Below are the code and all the weights of a small trained network. Each question names an input and a class and asks about switching units off, where a switched-off unit gives its printed mean instead of its output.

import numpy as np


def w(rows, s, z=0):
    codes = np.array(rows[::2]) - 128.0
    scale = np.full(codes.shape[1], s)
    scale[-1] = z or s
    return codes * scale


def f(y):
    return np.maximum(y, 0)


def log_softmax(a):
    a = a - a.max(-1, keepdims=True)
    return a - np.log(np.exp(a).sum(-1, keepdims=True))


def net(x, mask):
    res = np.array(x, float).reshape(1, 3) / 4 @ E
    y = f(res @ A[0][:, :-1].T + A[0][:, -1])
    res = res + np.where(mask, y, B[0][:, -1]) @ B[0][:, :-1]
    return log_softmax(res[-1] @ U[:, :-1].T + U[:, -1])


A, B = {}, {}
E = w([
[106,115,186,113,129,126,156,110,93],'x0',
[129,185,173,79,152,166,87,159,163],'x1',
[121,152,103,91,249,114,172,118,133],'x2',
],0.018)
A[0] = w([
[36,87,219,118,156,114,194,118,85,88],'n0',
[127,100,205,166,95,119,111,101,115,62],'n1',
[172,189,43,111,165,41,197,166,93,69],'n2',
[182,156,67,114,114,78,127,96,203,98],'n3',
[103,40,103,175,121,48,150,110,109,30],'n4',
[166,52,91,132,114,103,127,124,135,42],'n5',
[92,57,60,111,105,55,159,141,116,9],'n6',
[198,118,27,122,116,117,122,163,205,85],'n7',
[77,166,112,145,58,116,133,158,65,222],'n8',
[154,78,35,230,195,132,30,144,229,141],'n9',
[52,191,194,90,143,122,78,202,147,38],'n10',
[73,178,217,73,147,156,127,207,149,242],'n11',
[148,156,65,75,220,131,254,111,241,52],'n12',
[132,159,55,83,99,130,128,133,124,173],'n13',
[114,87,104,169,134,53,210,67,121,239],'n14',
[176,85,90,188,59,169,38,160,152,27],'n15',
[119,19,103,146,120,21,180,143,89,47],'n16',
[120,174,131,47,113,227,83,158,176,40],'n17',
[95,65,43,185,147,127,105,78,56,23],'n18',
[182,135,79,87,240,95,85,73,94,98],'n19',
[87,124,141,140,19,145,114,118,180,228],'n20',
[102,176,119,118,229,92,133,119,125,254],'n21',
[115,163,67,125,170,97,161,94,98,33],'n22',
[68,18,195,145,192,166,99,144,22,56],'n23',
[173,162,44,175,134,177,67,105,121,61],'n24',
[84,86,150,172,124,144,177,51,49,228],'n25',
[24,136,130,138,170,109,170,89,135,131],'n26',
[134,133,33,130,142,130,68,149,120,81],'n27',
],0.0085,0.0044)
B[0] = w([
[49,51,220,103,140,68,207,111,90,200],'n0',
[57,150,155,119,46,69,198,157,76,185],'n1',
[97,87,137,211,83,141,176,172,78,190],'n2',
[75,51,240,114,138,33,195,54,100,163],'n3',
[166,58,153,103,136,105,56,171,188,207],'n4',
[206,80,156,146,134,164,113,227,181,167],'n5',
[247,91,150,124,170,153,101,190,198,180],'n6',
[75,28,214,31,173,63,168,94,87,184],'n7',
[92,124,159,151,47,124,127,86,37,205],'n8',
[26,58,205,43,163,56,146,6,98,208],'n9',
[125,86,148,123,156,37,93,118,235,193],'n10',
[111,55,137,121,146,44,34,85,176,230],'n11',
[161,139,138,217,3,96,146,223,73,229],'n12',
[108,56,176,133,175,61,97,35,184,159],'n13',
[164,60,102,126,126,85,25,91,161,243],'n14',
[104,197,102,211,54,116,163,221,96,225],'n15',
[187,77,157,99,144,111,67,139,193,221],'n16',
[223,70,129,157,114,88,111,176,229,201],'n17',
[201,94,93,106,137,178,72,208,223,196],'n18',
[156,126,154,238,61,62,75,198,143,202],'n19',
[78,122,139,194,66,102,128,186,66,246],'n20',
[89,31,82,189,63,69,122,134,71,227],'n21',
[99,103,123,191,72,137,188,184,119,171],'n22',
[61,71,204,40,105,66,188,149,75,180],'n23',
[35,13,221,75,105,43,157,128,140,167],'n24',
[96,74,162,103,158,68,70,75,177,233],'n25',
[83,114,167,145,66,43,137,135,83,178],'n26',
[57,39,208,93,171,57,204,62,102,164],'n27',
],0.0066,0.013)
U = w([
[96,98,184,74,122,110,187,107,66,158],'0',
[176,158,77,243,17,128,155,229,56,51],'1',
[233,118,92,153,142,120,39,189,228,88],'2',
[114,124,111,176,103,111,81,89,56,199],'3',
[229,254,28,148,118,214,242,104,55,3],'4',
[228,199,40,232,229,204,126,78,43,3],'5',
],0.0085,0.0047)

Each question gives the input, the list of numbers given to net, and the class t.
The units are the neurons (one row each of A and B). Each row of codes is followed by its name. A weight is (code - 128) times the scale printed after its matrix; where a second scale follows, it is the last column's (A, B and U).
mask holds one flag per neuron, in row order. A switched-off neuron (its flag False) gives its mean, the last column of its row in B, instead of its output. The means were averaged over made-up inputs and are rounded, as every weight is.
A unit's drop is (log p(t) with every unit on - log p(t) with that unit switched off) / (log p(t) with every unit on - log p(t) with every unit switched off).
most important unit: the unit with the biggest drop
k most important neurons: the k neurons with the biggest drops, biggest first
drop when u is switched off: that unit's drop, to one decimal
input [3,6,6], class 1: most important unit : n12
input [1,-6,6], class 1: 3 most important neurons : [n12 n2 n22]
input [-7,-3,8], class 1: 2 most important neurons : [n12 n19]
input [6,8,-7], class 2: 4 most important neurons : [n11 n17 n10 n12]
input [-8,-7,7], class 0: 2 most important neurons : [n9 n7]
input [5,6,0], class 2: 2 most important neurons : [n17 n9]
input [-6,-3,7], class 1: 3 most important neurons : [n12 n19 n2]
input [-8,4,-8], class 0: 3 most important neurons : [n9 n7 n24]
input [-8,-7,-5], class 0: 2 most important neurons : [n9 n7]
input [1,4,4], class 1: 2 most important neurons : [n12 n21]
input [-5,-3,8], class 1: 2 most important neurons : [n12 n19]
input [-5,-4,0], class 0: drop when n9 is switched off : 0.2
input [4,3,-7], class 1: drop when n20 is switched off : 0.0
input [0,4,-3], class 2: most important neuron : [n12]
input [-5,4,-1], class 0: drop when n9 is switched off : 0.1
